Here is a tiny trained network, its code and every weight. The questions are about switching its units off for an input and a target symbol, where a switched-off unit gives its printed mean instead of its output.

import numpy as np


def w(rows, s, z=0):
    codes = np.array(rows[::2]) - 128.0
    scale = np.full(codes.shape[1], s)
    scale[-1] = z or s
    return codes * scale


def norm(h):
    return h / np.sqrt((h * h).mean(-1, keepdims=True) + 1e-5)


def f(y):
    return y / 2 * (1 + np.tanh(0.7978845608 * (y + 0.044715 * y**3)))


def softmax(a):
    e = np.exp(a - a.max(-1, keepdims=True))
    return e / e.sum(-1, keepdims=True)


def log_softmax(a):
    a = a - a.max(-1, keepdims=True)
    return a - np.log(np.exp(a).sum(-1, keepdims=True))


def net(x, mask):
    ids = ['ΛΞΠαβεω'.index(c) for c in x.split()]
    T = len(ids)
    res = E[ids] + P[:T]
    u = 0
    for l in range(3):
        q, k, v = (norm(res) @ M[l].T for M in (Q, K, V))
        z = softmax(np.where(np.tri(T) > 0, q @ k.T / 4**0.5, -1e9)) @ v
        res = res + np.where(mask[u], z, O[l][:, -1]) @ O[l][:, :-1]
        u += 1
        y = f(norm(res) @ A[l][:, :-1].T + A[l][:, -1])
        res = res + np.where(mask[u : u + 4], y, B[l][:, -1]) @ B[l][:, :-1]
        u += 4
    return log_softmax(norm(res)[-1] @ U[:, :-1].T + U[:, -1])


Q, K, V, O, A, B = {}, {}, {}, {}, {}, {}
E = w([
[159,124,178,95,159],'Λ',
[197,79,80,87,104],'Ξ',
[42,195,95,86,168],'Π',
[131,185,191,191,79],'α',
[102,107,122,61,98],'β',
[78,141,49,5,124],'ε',
[202,111,107,212,167],'ω',
],0.017)
P = w([
[108,231,1,172,45],'0',
[78,123,108,127,170],'1',
[72,130,110,119,178],'2',
[77,130,103,109,175],'3',
[84,133,98,104,182],'4',
[85,134,89,101,182],'5',
[84,136,89,99,186],'6',
[80,137,85,100,186],'7',
[86,136,80,95,191],'8',
],0.0055)
Q[0] = w([
[120,197,167,92,186],'L0H1',
[141,61,250,164,137],'L0H1',
[128,45,15,99,184],'L0H1',
[142,177,207,198,105],'L0H1',
],0.011)
K[0] = w([
[132,204,102,98,110],'L0H1',
[96,111,32,144,66],'L0H1',
[220,97,174,56,251],'L0H1',
[113,134,107,223,74],'L0H1',
],0.015)
V[0] = w([
[82,165,41,136,94],'L0H1',
[218,162,183,59,101],'L0H1',
[168,62,153,104,87],'L0H1',
[175,254,213,80,100],'L0H1',
],0.0056)
O[0] = w([
[77,136,48,71,141,101],'L0H1',
[159,30,195,122,118,253],'L0H1',
[101,165,115,53,152,127],'L0H1',
[2,140,150,164,234,229],'L0H1',
],0.0068,0.003)
A[0] = w([
[192,6,175,147,104,74],'L0N1',
[173,107,85,105,17,60],'L0N2',
[74,139,223,255,191,230],'L0N3',
[78,125,88,200,138,254],'L0N4',
],0.0057,0.0023)
B[0] = w([
[155,152,78,67,186,185],'L0N1',
[254,93,54,127,175,146],'L0N2',
[180,113,113,37,146,254],'L0N3',
[148,100,254,131,174,195],'L0N4',
],0.0098,0.0022)
Q[1] = w([
[135,9,28,144,92],'L1H1',
[48,232,168,93,88],'L1H1',
[52,131,205,87,93],'L1H1',
[180,31,59,176,120],'L1H1',
],0.014)
K[1] = w([
[117,63,114,101,197],'L1H1',
[105,163,114,153,20],'L1H1',
[69,148,115,192,82],'L1H1',
[141,64,198,59,254],'L1H1',
],0.012)
V[1] = w([
[54,227,75,213,48],'L1H1',
[202,162,114,107,110],'L1H1',
[149,159,75,110,170],'L1H1',
[90,255,184,48,161],'L1H1',
],0.0073)
O[1] = w([
[214,101,92,163,167,3],'L1H1',
[79,111,7,254,143,167],'L1H1',
[80,108,167,211,119,245],'L1H1',
[102,84,103,183,123,206],'L1H1',
],0.0073,0.0036)
A[1] = w([
[156,161,211,185,133,119],'L1N1',
[170,141,92,199,97,52],'L1N2',
[190,103,119,144,105,5],'L1N3',
[96,140,131,124,9,127],'L1N4',
],0.014,0.0019)
B[1] = w([
[67,102,149,60,140,252],'L1N1',
[128,74,188,138,195,173],'L1N2',
[148,141,223,104,116,152],'L1N3',
[119,102,115,252,72,156],'L1N4',
],0.012,0.0021)
Q[2] = w([
[44,87,103,32,251],'L2H1',
[82,136,187,137,171],'L2H1',
[89,100,78,159,169],'L2H1',
[127,206,121,226,79],'L2H1',
],0.013)
K[2] = w([
[162,189,12,153,253],'L2H1',
[137,81,151,213,183],'L2H1',
[133,123,2,165,102],'L2H1',
[22,136,198,119,62],'L2H1',
],0.0099)
V[2] = w([
[201,128,135,35,151],'L2H1',
[136,168,134,138,34],'L2H1',
[88,197,185,77,170],'L2H1',
[77,1,130,103,142],'L2H1',
],0.0093)
O[2] = w([
[122,161,65,61,151,170],'L2H1',
[1,84,208,134,194,1],'L2H1',
[119,160,191,149,199,110],'L2H1',
[135,99,152,39,70,252],'L2H1',
],0.0085,0.0057)
A[2] = w([
[59,162,251,70,103,58],'L2N1',
[2,158,134,243,57,232],'L2N2',
[123,128,141,53,51,252],'L2N3',
[203,212,93,142,72,244],'L2N4',
],0.0088,0.0031)
B[2] = w([
[127,130,87,104,89,170],'L2N1',
[167,159,174,111,180,149],'L2N2',
[119,123,135,253,140,254],'L2N3',
[77,170,208,101,108,175],'L2N4',
],0.011,0.0088)
U = w([
[138,240,191,122,70,95],'Λ',
[229,127,53,66,100,10],'Ξ',
[93,209,136,162,254,230],'Π',
[19,74,212,27,121,28],'α',
[114,62,184,227,85,234],'β',
[12,121,16,161,137,70],'ε',
[191,29,168,136,237,255],'ω',
],0.01,0.0018)

Each question gives the input, a string of symbols that net reads in full, and the target symbol t.
The units are the heads (4 rows each of Q, K, V and O) and the neurons (one row each of A and B). Each row of codes is followed by its name. A weight is (code - 128) times the scale printed after its matrix; where a second scale follows, it is the last column's (O, A, B and U).
mask holds one flag per unit, layer by layer, with each layer's heads first. A switched-off unit (its flag False) gives its mean, the last column of its rows in O or B, instead of its output. The means were averaged over made-up inputs and are rounded, as every weight is.
A unit's drop is (log p(t) with every unit on - log p(t) with that unit switched off) / (log p(t) with every unit on - log p(t) with every unit switched off).
The circuit of an input: a set's keep is (log p(t) with only the set's units on - log p(t) with every unit switched off) / (log p(t) with every unit on - log p(t) with every unit switched off). Starting from the 12 units with the biggest drops (on a tie, the unit counted first), units are removed one at a time, each time the one whose removal leaves the highest keep (on an exact tie, the one counted first), for as long as the keep stays at least 0.8.
units of the circuit, in order: the units of the circuit, biggest drop first
k most important neurons: the k neurons with the biggest drops, biggest first
k most important neurons of layer l: the k neurons of layer l with the biggest drops, biggest first
input α Π ω ω α Λ Π, target Ξ: units of the circuit, in order	[L1H1, L2N3]
input Π Ξ Λ ω ε β, target ω: units of the circuit, in order	[L1H1, L0H1]
input Ξ Λ ε ω, target ε: units of the circuit, in order	[L0N2, L1N1, L2H1]
input α Ξ ω β, target β: 2 most important neurons	[L1N4, L2N2]
input Λ Π ε α β ω ε ε Ξ, target α: units of the circuit, in order	[L1H1, L0H1]
input α Π Λ Ξ Λ ε ε α Λ, target Ξ: units of the circuit, in order	[L2H1, L1H1]
input Π ε Λ Π Π ω Π Ξ, target ω: 2 most important neurons of layer 2	[L2N1, L2N3]
input ε Π Λ, target β: 2 most important neurons	[L0N4, L0N1]
input α ε Λ α, target Ξ: 2 most important neurons	[L0N3, L1N1]
input ε β α Λ ω ε Π, target β: 4 most important neurons	[L0N3, L0N4, L0N2, L0N1]
input β ε Λ Π ε ε, target Λ: 4 most important neurons	[L0N4, L1N1, L0N3, L0N2]
input α ε Π Λ ε ε ε ω, target Ξ: 4 most important neurons	[L0N3, L0N4, L0N1, L1N1]
input Π Λ Ξ Π Π Π Ξ, target ω: 4 most important neurons	[L0N1, L1N3, L2N3, L2N1]
input ω Λ ε Π Π ε α, target Π: 3 most important neurons	[L1N3, L1N1, L0N4]
input ε Λ Λ ω Λ α β ε Ξ, target β: 3 most important neurons	[L0N3, L2N3, L0N2]
input ω α Λ ε, target Π: 2 most important neurons of layer 0	[L0N4, L0N3]
input ω Λ ε Ξ, target Π: most important neuron	[L0N1]
input Π Λ ω ε Ξ Λ, target Λ: most important neuron	[L0N4]
input ω ε Λ Ξ ω ε, target Π: 2 most important neurons of layer 1	[L1N1, L1N2]
input β β ε α Ξ α Λ Ξ, target Λ: 3 most important neurons	[L0N4, L0N1, L0N3]
input β Λ ε, target Λ: 4 most important neurons	[L0N4, L1N1, L0N2, L2N4]
input ω Ξ Λ ε α, target Π: 3 most important neurons	[L1N3, L0N4, L0N3]
input ε α α ε Ξ β Λ, target β: 3 most important neurons	[L0N3, L0N2, L0N1]
input ε β Ξ Λ ε α Ξ, target β: 2 most important neurons of layer 1	[L1N3, L1N1]
input Ξ β Λ β, target ε: 3 most important neurons of layer 0	[L0N2, L0N1, L0N3]
input α Π ε ε Λ α ε, target Ξ: 2 most important neurons of layer 0	[L0N1, L0N3]
input Ξ Ξ α ε ε ε Λ ω, target ε: 2 most important neurons of layer 1	[L1N1, L1N2]
input ε Λ ε Π β Π, target β: most important neuron of layer 0	[L0N4]
input α Π Λ ε ε ε Ξ Λ, target Λ: 2 most important neurons of layer 2	[L2N4, L2N1]
